Each row was made from one walk, in order. Every step used is in the known rows, and no mark comes twice. Write each row's walk.
Each row is shifted at random along 5 fixed directions that mean nothing.
Known rows:
f, v, g, l, h, w, x, r, y: [ 217  186  -68 -279 -311   84   74  114  404  -79  -89  204  371 -273
  473  -41  337 -299  209  235   76  -91 -263 -381  268  164  177 -155
 -224 -284 -774  300 -145  -12   88  -72   -3   31 -198 -259 -248 -135
  639   63  -24  -22  249   20   -3  151  285 -282  180 -280 -290  -30
  150 -459  475 -316   88]
l, p, a, d, r, y, w: [ 158  170   33 -365 -302  -28  478  363  274 -147   58  -69  231   19
    7 -125  448 -118  344  -89   60   -5 -243   83  133  113  162   37
   21  -88 -380   23  -63 -116  -87  278  -84  217 -387  -42  227  -62
  223  -59  133 -174  -60 -190  128   81  100 -175  238   52 -151   11
  123  -40  -54  -99  -20]
h, l, p, a, g, x, f: [ 177  220   78 -125   51   64  242  253  300 -134 -260   66    9  166
  202  -47  -95  -48  -10  -77  110 -279  190  -45   45   97  143  196
  -60   39 -483    2  -48 -112   58   32   12 -158 -523    1 -549  -29
  -43  159   -9  -96  -11 -105   54 -148 -169 -221   90 -110   16   -2
  -24  -46   19  225  104]
p, a, g, l, h, w, x: [ 177  260   98  -42  -82   64  -63  225  197  -29   23   97   89 -127
  473   46   65  -61  -91  233   94  228  258 -155   -7  -79  219  198
   85 -223 -737  359 -138  140   36 -157   91 -228 -403 -216 -236 -209
  497  116 -293   44 -249  103  -69  -63  -88 -232  140 -705  275  171
  350 -220  324   69   12]
w, y, h, a, p: [ 220  207 -152    4 -180 -402  339  199  310  -44 -110  -27   10  264
  254   12 -116  -89  -29   75   85  313  405   -1  198   29  241  360
  255   71 -225   24 -290  171  -11   60 -118 -362 -252   94 -283  -86
  213   87 -323  -72 -105 -331  -37   -8  -90 -134  232 -322   20  331
   -5   35   35  -93   -8]
y, h, l, p: [   7  213  118    2 -331  398  152  268  229   -4 -223 -139   52    3
  110  -34   14 -171  -30   35  143 -271   45 -155  496  -67   47   24
  -60   96 -392  284  251   18  142 -199  102   47 -621   24 -181   70
   65  -61   50 -166   35  -57  197 -132 -178 -107   49   49 -126 -104
    7 -138  229   42   59]
g, a, d, f, v, x, r, w, y, h, l: [  67  247  255 -141 -289  234  101  341  288   40 -382 -251  194  263
   10 -150 -129  -38 -147  106   91 -178  246   13  308  163 -106   29
   68  229 -670  240   51   20   12   19   70  -94 -677  110 -177  -70
  179   55  -64 -223   56  -70  214 -177  -21  148  -23 -401   48   85
  240   41  133   98  160]
v, x, f, r, y, w, l, h: [ 199  304   63 -242 -140  -81  355  291  335  -50 -257  -23  140  199
  -74  -98  -43   96 -290 -251 -117   -6  334   -6  309   87  -72  212
  189  169 -495  161  -42  219 -123  105  -88 -239 -435   74 -156  -12
  124  -18 -163  -65   37 -206  239  -73 -205   28  136 -137  -49   -6
  232   94  -37   62   33]
w, l, h, a: [ -11  261  125  208 -173  274   -4  379  311  246 -153  122   68  -44
  227  -20 -153  -33 -258   42 -217  -26  134 -204  673  -61  -86 -101
  -33   70 -535  463  568  177  -10 -369  173 -218 -836   22  146  -38
  261  -12  -78 -250  -34  149  393 -307  -93   33  -97 -226  101 -260
  199 -159  320  174   61]
v, g, x, f, d, r, y, h, a, p, l: [ 100  104  -17 -352 -287  124  535  328  432 -167 -326  -56  298  209
  103 -125  241 -251  299  -75   88 -409  -27  152  195  249  158  111
 -169  -25 -352  -76 -216 -296   -4  233   -6  240 -365   -3 -507  100
  169  161  204 -357  219 -241  192  -25  126 -134   97  -41 -223   39
  -15   60   73  -51  174]
y, h, l, p, a, g, x, d, r: [ 161  198  -13  -54   22  -55  260  378  324 -236 -327   77  130   80
  278 -112   35 -198   51   85  141 -101   87   65 -187    4  193  277
  -90   -5 -709   39  -72 -181   71  161   67  116 -438  -54 -144 -182
  149  162   24 -224 -321  -56   37 -181   61 -246  145 -577  221 -103
  135 -263   21  164   14]
w, x, r, f, d, g: [  96  264  135  -66 -267  235  350   53  430   42 -290  100  160   80
  -50  -25  108 -104   68  -60   11 -337   26  -96  218  231   97  -11
 -150  190 -532  -72   80 -169   48  -49  148  -44 -380   -5 -246  -55
  143   40  223 -224  211 -215  242 -120  164 -325 -195 -174 -216  -73
  -53 -117  -88  -15  264]
h, a, p, l: [  10  158   73  124 -159  210  173  146  237  -66 -232  146  -38   70
  337  -25   73 -190   36   51   -4 -172    4  -31  405  -76   85   23
  -94   19 -171  170   96    0  -10 -229  -25 -130 -557  -29 -366   56
  165   82  -35 -222  111   12  140 -162 -129 -121  -30  -72  -45   30
   -8  -38  164    4   48]
f, x, r, y, h, a, d, g: [ 193  129   76  -72  -77  146   64  227  304  -79 -126  128  204  -99
  457 -235   59 -232  122  328  196 -203 -105 -131  -18  -43  141  136
   80 -230 -707   65  174 -166  141   69  108  150 -524 -284   17 -260
  326  182   69 -171 -160  204   21 -220  -34 -292  -65 -626  161   15
  371 -311  247    2   40]
a, d, r, w, x, f, v, g, p, l, h: [  85  231  182  -94 -123  586  -33  210  208 -188 -590   71   42  -92
  155 -112   60 -158 -139   79   22 -424 -122  -82  104 -192   31   25
  -46   59 -574  391  348 -164   37  -49  220    2 -749 -117 -242 -171
  183   -1   39 -145  -24  186  200 -270 -208 -146 -182 -371  107  -79
  308 -328  129  124   64]
x, f, v, g, a, p: [ 132  180  -42   -5 -207  -93  357  183  376  -50 -303   13   61  151
   56   -3  -14  -72  139  -27  -69 -188  114 -117  373  213  207   -1
   -1  116 -256  142  -85   -6  -86    2  -31 -294 -427  117 -347   72
   50   -5   -9 -211  183 -325  156  -10   65 -186   46   43 -269  106
 -163  -13  -96  -46  155]
g, p, a, d: [  15   84   66  108 -120   67  245  421  198 -153 -185   58   71  -12
   84 -110  187   49  247  -36   26 -339  -31  110  156   31  252  -54
  -49   54 -316  310  156 -145 -121   21  189 -108 -571   37  103  -39
  118    7  176 -172 -144 -106  256 -217  119 -218  -57    0   13    3
   38  -97  -95  285   29]
f, x, r, y, a, g: [ 321  184   61   94 -176 -105  381  -32  375   98 -294 -111  -85  470
   16 -169 -243 -164 -118    5  132   35  398 -100   64   54   47  322
  224   88 -249 -369  -70    2   36  221 -216 -281 -375  -17 -337 -101
  -52   93 -104 -246   73 -279  -51 -132 -330  -57   -1 -234  -38  346
   31  283 -151 -104  258]
v, x, f, r, w, y: [  86  243  206 -115 -499  410  163  -39  293   60 -190  -60   90   43
   86  -24  -39 -212  -75  190  -20 -291 -161 -365  554  114  -37 -234
 -118  -10 -414  253  177    2   49 -276   19 -258 -607   39 -169 -138
  205  -20  158 -220  507  -10  274   -3   25  -93 -158  113 -340  102
  109 -156  154 -100  166]
y, a, p, l, h: [ 186  165 -251 -320 -105 -346  514  356  302 -230  -12  283  333 -172
  445  -41  498   40  244 -275    9   51   73  -29  118  113  333  291
    1 -175 -253  114 -322   42  -99  194  -18   70  -66 -195 -270   72
  405   79 -116   -8 -152 -171  -45   74   22 -363  409  -58  -30  -75
  -18  -55  147  -62 -195]
f, x, d, r, w, y, a, p, l, h: [ 218  267  -60 -139 -327   92  197  238  342  -68 -282  285  179 -233
  541   44  225 -218   44   66  -95 -131  -98 -133  302   36  221   26
  -76 -126 -519  377   63  116   -4   64   91    2 -429  -92 -202 -148
  493   93  -96 -164   38   82  162  -51  110 -253  187 -378  -23 -137
  191 -363  220    7  -78]
x, r, y, h, a, g, p, l: [ 128  252  106  -65 -228   85  462  157  516   66 -592   82  -48  487
   31  -63 -173 -142   52 -192   -5 -273  241  -56  379  169   50   -9
  -75  316 -329  -85   38  -39  -30    8  -88 -323 -492  194 -554   32
   29   46   90 -278  334 -428  140 -125   95  -69  -40   72 -249   68
 -283  196  -62  -49  354]
f, x, d, g, p, a: [ 173  373   93  221 -432   92  183   80  540  232 -408  608 -133 -111
  570  221 -274 -113  135  160 -319 -149  -23 -377  666  197  315 -428
 -301  137 -578  459  359  293  -81 -370  225 -433 -583  203 -270 -166
  342   86  114 -240  225 -154  268 -116  547 -391 -163 -200 -189 -191
 -282 -356   23   99  286]
v, x, r, w, l, h, a: [ 112  175  -57 -224  -45  -56  152  357  301  -94   70  161  413 -166
  456 -121  179 -132  -51  104  -75  139  -14 -214  213   -2  140  181
  -72 -313 -746  299   27  -18  -39 -130   45   25 -428 -280   12  -96
  453   93 -169 -143 -136  168   97  -63   22 -189  146 -434  184 -170
  303 -314  389  -37  -83]
p, l, h, a, d, f, r, w, y: [ 234  350   29 -294 -331  -96  466  215  482   89 -203  128  264   80
   83   82  242   16   15 -245 -156  107   53  -77  402  300  138   35
  -50  203 -445  163  -76  112  -76   69   35 -239 -355  154 -117 -163
  407   -9  -72 -126  269 -263  106   28  236 -109  203 -132 -223   11
 -117   51  -16  -45   85]
h, a, d, f, v, g, p, l: [ 152  301  121  -12 -112  109  114  -43  338  -86 -475  305  -75   17
  405   19  -42 -103   66   83  -11  -27   78  -90  276    0  186   62
 -130  243 -322  172   22  113  -41 -199   42 -274 -454   44 -549  -75
  227  134  -88 -125  136 -190  -37 -127    8 -184 -120 -369  -38  160
  -90  -68   39  -98  172]
p, l, a, g, x: [ 194  152   71 -145  -13  138  171  144  202 -116   36   69  124  -30
  360  -77  224 -166  241   99  228 -142   20 -144 -200   -1  219  202
  -33 -330 -501   10  -97 -153   12  -24   31   28 -309 -294 -365  -42
  240  144   39  -62 -154   64 -166  -31 -148 -328  125 -276  130  134
  134  -92  194   53   55]
f, v, g, a, p: [ 147  142  -24  132 -191   24  171  318  294  -91 -190  149   16  -79
  221  -44   20  -83  169  146  -77 -131  -58  -82  404   14  225  -88
   61   -6 -351  414  128  112  -83  -58   96 -269 -560   54  -41   10
  151  -66  -54 -142  -41  -49  141  -82    0 -192   30 -139  -85   17
   71 -199   24   21   15]
d, r, x, f: [ 153  350   50   68  -88   -6   81 -172  312    3 -412  239 -157  223
   63   87 -262 -105 -258    1  -41   12  156 -169  171   89  -51  125
   32  211 -421  -64   76   61   -4 -154 -127 -370 -399   70 -365 -197
   10  113 -144  -66  115 -151  110 -119 -135 -245 -100 -313  -23   17
  -53 -193  -52   88  228]
l, h, w, x, r, f, d: [ 133  166   24 -141 -259  114  279  325  301 -105 -179 -102  322  -24
 -121  -86  244  -10  -87 -176  -30 -215   43  100  213  125   66  164
  -80  184 -576  187   49  -80  -64  179  281  113 -424  -43  104  -19
  199  -22  128 -111  -54  -88  412 -135  -12 -124  -17 -166    8 -137
  278 -134  -77  100    3]
p, l, h, a, d, g, x, r, w, y: [ 341  356  103 -259 -200 -342  401   74  536   95 -247  277  126  203
  161  148  -94   25  -93 -184 -131  210  316  -79  259  344  234   62
   30  224 -627  145 -200  268  -65   43 -101 -635 -224  165 -285 -273
  382   14 -331  -65  172 -348  -19   56  361 -226  269 -452  -96   49
 -189  -26  -24   34  277]
x, r, w, l, a: [ 128  339   66  -39 -101 -100  295  235  362   94 -112  206  175   61
  178   12  139  -64  -73 -180 -248  133   46 -188  503  177   99   24
  -37  -30 -514  200  100  115 -154 -152 -114 -253 -556    6  -31    1
  255  -17 -194 -200   99 -134  150    4   69 -123  149 -103  -43 -224
  -26 -114   61  -13   36]
f, d, r, w, l, p: [ 163  458  130   83 -397   39  292  -66  478  195 -422  211 -108   48
  -53  310  -33  -99 -134 -182 -232  101  223 -140  644  170  182  -37
 -103  466 -437  287  101  353  -44 -230  -33 -523 -410  339 -222  -83
  214 -116 -258 -147  288 -423  188   -2  211 -214  111 -171 -311  -85
 -343 -209 -125  -10  265]
f, x, d, r: [ 211  293    9  256 -113 -215   68 -179  337  -30 -374  262 -101   46
  268   77 -186 -145 -246  118  -87  112  183 -164   98    9   69  160
  -44  193 -507   47   -5  226   -3 -145  -42 -298 -233    3 -109 -276
  208  120 -103 -120  -78 -137  110 -141   68 -297  -34 -609   55   22
   40 -276  -95   26  116]
p, a, d, r, y, h, w, l: [ -77  225  191 -199 -280  164  210  365  275   64 -122 -178  237  134
   76  -57  201 -105   44   21   66  -42  112    1  310  150  -15   -4
   34  -12 -511  120  -51 -140  -16  -29  -31   38 -580  -27  -26  -40
  340   95   28 -278   90 -127  190  -96   63    9   71 -279    5   68
  216  -28  246   -3  108]
y, h, w, x, r, f, d: [  79  189   73 -219 -421  114  355   55  308  -22 -203 -287  301  188
 -131  -65  184 -120  -20  -82  133 -182  206   -7  184  234   61  240
 -102  215 -483 -108 -176 -174  -20  125  136  129 -298  -45 -189   24
  207   73  164 -198  145 -310  330  -37   22 -104 -101 -118  -93  145
  141   11  -74  -98  166]
w, l, p, a: [  93  158   22  -40 -144   37  334  381  235  -91  -11  231   65  -41
  316  -59  148  -93   70 -159 -105  -35   -8  -47  350  -46  286    4
 -151  -72 -228  232   35  -25  -33 -147   29  -91 -502  -49 -181   67
  138   10  -52 -142 -107  -46  127  -94  -99 -193   80   46   82 -109
    2 -132  126   52 -119]
v, g, a, d, f, x: [ 112  195  165 -102 -268  246  139 -108  256   38 -160 -195   88  103
    1  -14   56 -124   86   90  132 -269  149 -159  -29  138  104  140
   -9  -33 -366  -90  -33 -138   -3  -34   61   27 -270 -137 -414  -57
  110  123  172 -170  118 -160   81 -113 -106 -253 -166 -295  -88  320
   70   51  -36   31  272]
v, g, a, p: [ 111  133 -146  -44 -124 -106  249  429  325 -203   30  320  189 -322
  451  -33  298  -81  463  183  -45 -199 -255 -110  384  117  379 -109
  -28 -270 -469  483   12   54  -88  -36   90 -179 -430  -42  -25   22
  332   -8   15 -100  -16  -42  117   26  238 -408  181  -89 -193 -118
   67 -363  160   42  -72]
a, p, l, h, w, x, d: [ 211  288   42  104 -119 -331  165  172  278 -102 -302  148  -46   68
  178  164 -196   51 -290  -64 -168   87  457  119  215  129  227  127
   57  294 -569  467 -239  376  -66  -21   -7 -591 -317  168 -197 -142
  306   15 -386  -59 -134 -307  249  -69  204 -223  222 -536   46  -24
   41  -85 -113  212   94]
y, h, w, x, d, f, v, g, l, p, a: [ 144  280  125 -218 -383  155  284  148  333   20 -301  -39   94  123
  250   25  -66 -191   26   34   -9   53  245 -172  265  156  261   40
 -224  146 -489  155 -117  -40   23  -83   46  -16 -494   42 -504    2
  241  108  -48 -279   66 -275  127  -17  112  -93  -39 -269   13  124
  -75  -19   73 -103  204]
g, x, d, r, f: [ 111  311  -99 -193  -53  -36  266  105  333 -162 -220  184  153   46
   26    4  206 -100  187  -88   30  -72  -94  -32   22  203   50  113
 -120  157 -504 -110    3 -152  -56  100   23  -19 -265   15 -191  -54
  166   73  129  -85   55 -222  163  -59  126 -307  -40 -155  -80  -87
  -34 -226  -95   81  108]
v, g, x, d, f, r, w, y: [ 233  182  176 -284 -140   46  369  361  249 -223 -116  -93  129  211
 -246 -183  -26   19  -96 -164    0 -195  -48  144  148  116   28   29
  167  116 -436  117   19  -34  -51  208   32 -206 -562   97  106 -134
  -43  -85   85 -103   29 -135  179  -60 -125  -80  -31  -83    7   46
  283   64 -179  128   30]
p, a, g, l: [ 131  234   -1    2   78 -106  297  417  377  -53 -116  408  103  -55
  348  -87  224  143  271 -128  -33 -125   86  -41  299  184  172  -47
    2   55 -506  192   25  104  -99  -50   15 -279 -477   24 -176   52
  256   79   -5  -50  -22  -90   28 -109  113 -232   64  -95  -33 -121
  -36  -35   92  192   38]
p, l, h, w, x, d: [ 213  194  146    5   11 -374  261  187  160 -166 -221 -115  -12  360
 -155  -29 -286  143 -486 -305  -75  108  627  274    3   78   92  329
  189  354 -408  160 -313  243  -83  103  -82 -491 -284   66 -108  -91
   45   -7 -330  -55 -296 -362  223 -124 -117  -80  111 -457  271   93
  179  248 -237  229   92]
d, g, x, f: [  81  298  155 -186 -107   21  258   36  376   32 -222  188    8  133
   33   64 -130   79   48 -125  -13 -318  146 -227  237  319   20  -97
  -67  126 -504  -25   50   -1    0 -141   -9 -300 -401   64 -398  -40
   25   97  161  -96  219 -259  196  -50  142 -382  -38   42 -226  -78
 -181  -67  -26  169  292]
a, p, l, h: [ 306  293 -126   28   27 -416  322  -85  282 -146 -399  302 -140  174
  240   83 -105   83 -315 -310  -24  319  542  -26  121  -96  201  505
  213  314  -92   46 -225  377 -111   38 -138 -548  -90   13 -492 -121
  170   47 -489  118 -168 -293 -144 -101 -278 -208  197 -390  140  171
 -124  101  -98   11   20]

Which walk is each row?
[ 168  180   89  -71 -215   93  204  220  272  -84 -226  -69   97   73
  367  -47 -109 -246   81  185  225 -365  207  -86   59  141  274   73
 -156    7 -609  191 -108  -96  140   -2   72 -133 -458  -22 -408  -94
  243  180   21 -234   -2 -156  122 -102  151 -197   51 -312    5   75
   70 -174  165  120  139]
w, y, h, l, p, a, g, x, d
[ 163  284   60 -188 -188  134  287  159  282 -131 -189  181   90    9
  352   10  153 -273   82  -49    3  -46  -37 -132  118   30  307  139
 -268  -58 -466   66  -45 -146  -30  -47   33   76 -492  -67 -405  -74
  237  164  -21 -179   32  -81   50  -54   10 -223  -15 -207  106   22
   -2 -254   40  -19    4]
g, x, d, f, r, w, l, p, a
[  46  344  242 -270 -238    0  317  229  436   87  -92   78  167   95
   30   68  236   -7  232  -53    2 -236   99  -19  315  405   59 -192
    1   57 -724  110 -156   71  -70  -39 -172 -269 -370  122 -222    9
  350   27   -6 -156  314 -350  174   84  381 -213  197 -134 -359   -5
  -33 -114   65   19  276]
a, d, g, x, r, y, w, l
[ 100  212  197 -168 -127  262  204  169  224 -196 -277  -63   59  144
  -85 -100   47 -115  105  -29  199 -476  -36   14  -10   37  183   87
   67   21 -462  -24   21 -229   15   30  145   11 -480  -90 -242 -100
   -2   73  235  -62   46 -219  107  -76  -44 -383 -228 -114  -43  143
  155 -180  -97   25  139]
r, w, x, f, d, g, p
[ -22  142  212  -79 -381  321  375  443  344  138 -134 -402  345  171
 -269  -93  380 -135  193 -119  -56 -547  -39   61  310  327    9 -175
  -99  -62 -534  169  103 -278  -85   93    6  184 -586   40   53  142
  155  -65  282 -431  250 -192  462  -65  196    2  131  172 -365  -88
   52   63  -37  138  208]
f, x, r, y, w, l, a, d
[ 132  154  112  -71  -41  249  345  437  356 -214 -345  -70  207  159
   61 -176  141 -136   22  -90  130 -443  -23   60   -5   57  103  216
 -161  -19 -586  -21   20 -328   54  126  160  301 -611  -29 -292  -35
  -62  142  268 -221  -19   14  149 -205 -155 -130   42 -127    8  -46
   95  -91  -85  202   26]
h, l, p, a, d, g, x, f, r
[ 202  216   11  -57 -163  245  154   76  357 -115 -536  121   76   44
  182 -144  141 -341  162  105   46 -261 -288 -100  201   16   76  -19
 -146   42 -336   59  169 -197   29   91  -20   63 -526  -44 -257 -163
  192   98  111 -240  221  -77   63 -115    4 -107  -70 -190 -215   32
   49 -205   75 -151  136]
x, f, v, g, p, l, a, d, r, y
[ 364  290   22 -107  -61 -467  468  446  416   54  -95  229   42  136
  258  -39  -96  238 -109 -213 -148  386  452  105  297  154  182  237
  325  184 -394  184 -156  404  -73  244  -58 -557 -438  155  -14 -115
  202   -4 -351  -81 -198 -262  -24  -63  -98  -88  401 -387  113   19
  105  276  -75  101  -33]
p, l, h, w, y, a, g
[-139  259  193  -22 -288  435  375  495  478  238 -511 -266  192  432
 -631   45  -51    3 -141 -334 -240 -592  132  108  396  407 -233 -248
 -111  325 -579  112  368 -358  -42  -12   86  -42 -757  318  -86   92
 -145  -89  287 -483  310 -252  653 -263  171   12  -51  171 -331 -347
 -194   70 -132  425  428]
w, l, h, a, d, r, x, f
[ 212  174  -68 -222  -26  -77  432  345  249 -242 -184 -243  228  299
 -132 -102  261 -122  109 -171   80  -72  153  125  -49  149  228  330
  175  -85 -301  -74 -378 -225  -96  253 -154   23 -329  -46 -465  133
   10    9 -152 -129   -8 -299  -57   95 -201 -131  201  -56  -85  225
    6  109 -130  -54   34]
r, w, x, f, v, g, l, a, p
[ 138  296  -89 -227 -248  249  351  140  498  -22 -260  283  162  -57
  282   70  241 -248  363   18   -8 -243 -211 -319  218  226  223  -86
 -376  -10 -622   37  125 -256   14  -22  108  -45 -409   20 -507    8
  230   42  190 -178  309 -123  156  -28  247 -363   36   91 -299 -171
 -273 -357   56   10  206]
l, p, a, g, x, r, f
[ 131  243   67  -63 -250  348  292  242  336  -16 -236  250   78  -62
  282  -60  161 -192  225  -84   -2 -240 -105 -100  428   51  252  -36
 -262  105 -329  130  276 -101   -8  -85  178  101 -620  -13 -300   54
  153   88  152 -208   96  -42  190 -155    3 -175 -203    6  -18 -108
  -43 -170   74   45   89]
r, f, d, g, l, p, a
[ 228  200  -93 -174   36 -153  379  730  339 -198 -113   31  227   68
  228 -167  196   10  269  -78  118 -145   16  104   46   56  279  173
  205 -135 -532  218 -111  -52  -19  226  122  -48 -450    4  -98   -6
  133   18   40   -7 -227 -199  -66  -25  -26 -238  319 -121    2  -28
  148  -75   69   89 -164]
w, y, h, l, a, g, p
[ 162  349  168   36   -6  104   45 -111  295  -40 -458  176  -66  198
  100  -64 -232  -46  -94   39   88 -124  313 -113  192  138  -33   64
   34  395 -497  -18   50  146  -13 -163  -75 -343 -421   48 -500  -16
   92  140  -96  -84  156 -215   45 -154  -46 -118 -318 -407    1  140
    7  -25  -31   35  312]
r, f, v, x, d, g, l
[ 141  262   44  102 -279  101  294  177  480  178 -497  109   18  230
 -157    9  -32  -99  -46 -165 -161  -70   62   11  463  139  -68  -96
  -58  351 -345  141  346   71  -46   56   -5 -246 -511  220   48 -164
  198  -58    1 -289  181 -208  288 -225  175    8   13 -155 -234 -121
 -157   63  -36  112  320]
p, l, h, a, d, r, y
[ 259  345  -66  -30 -139  153  178  211  427  -44 -457   14   79  158
  417  -55   28 -346  165  242  226 -199   66 -231   71   29  234  252
  -19 -140 -648   28  -82 -124   96   44   41  -13 -476  -32 -636 -132
  272  215    9 -105  166 -209 -102  -32  -34 -203   86 -302 -175  221
   43 -223  151 -137   96]
w, x, f, r, y, h, l, a, g, p
[ 236  209   88  -82  -81  -21  160  143  359  -59 -319   47   96  234
  114 -102  -32 -190  -75    9  121  -34  196  -42   23   80  124  140
   22   12 -605   21  -87  -55   23  126 -102 -202 -361  -86 -281 -241
  288  116 -167  -99   44 -139   21 -110   58 -113   35 -499   19  145
  129  -92  104    2  248]
p, a, d, g, l, h, w, x, r, y
[ 124  254   14 -310    0   -8  317  365  353  -91 -130  117  295  -32
   61  -21  283   52  -11 -244   -1 -153  114 -128   47  137  112  137
   78  -74 -717  170  -35  -70  -62   81   29 -160 -352 -131 -121  -64
  296  -31  -94  -17  -46  -60   39  -49   26 -296  226 -209   10 -179
   85 -210  134  130   43]
a, g, x, r, w, l, h
[ 241  359  173   29 -212 -197  281   20  441  187 -346  -11   41  203
   11  165 -173   71 -214 -162 -117  -15  549  -10  361  358  128  207
  -21  390 -547  116 -142  280 -107   -2   60 -420 -415  208 -311  -70
  175  158 -151 -178  142 -417  243  -69  126  -94   98 -357  -95   77
  -58   94 -179  135  274]
h, w, l, a, g, x, f, d
[ -78  130  103 -414 -180  521  202  297  111 -171  -25 -355  416  -29
  101 -310  510 -265   32  -47  293 -550 -226 -221  110  -60 -120  167
  -42 -346 -405  -86   77 -468   79   17    0  575 -570 -433 -149   75
  226  124  339 -185  177  135  213  -76 -388  -38  -81  183  -86   27
  491 -158  386 -190 -135]
x, f, r, y, w, l, h
[  98  201   86  -45 -196   22  362  225  418   70 -287   21  174  127
   56   41  -52  -37   58 -125  -60 -399  248  -79  201  338  133  -77
 -225  186 -621  192   53  -50  -20  -27  102 -220 -413   74 -226    5
  216   62  144 -328  107 -267  326 -130  371 -225   45  -96 -158 -173
 -182   25  -18  233  323]
p, l, h, a, g, x, d
[ 162  263   55  -85 -227  174   23  256  333  -95 -270  312  200 -445
  591   62  243  -57  103  161  -37 -408  -79 -113  318  108  283  -31
 -222  -13 -777  584   29  125   39  -85  362  -61 -518  -85 -203 -147
  539  182   66  -38   51   52  304  -96  240 -378   67 -385  -96 -183
  287 -484  226   98  -74]
a, g, p, l, h, w, x, f, d
[ 244  313   52 -140 -259   90 -121   99  238   -1 -137  206  123 -297
  501   -4   22  -73  -27  399  -78  267   51 -191  169  -48   71   25
   21   -8 -719  509   58  314  -40 -122  105 -142 -426  -78  -98 -204
  562  105 -297  -24 -125  157   53  -82   16 -103   67 -717   97  101
  366 -310  275  -82  -21]
r, y, w, l, h, a, d, f, v, x
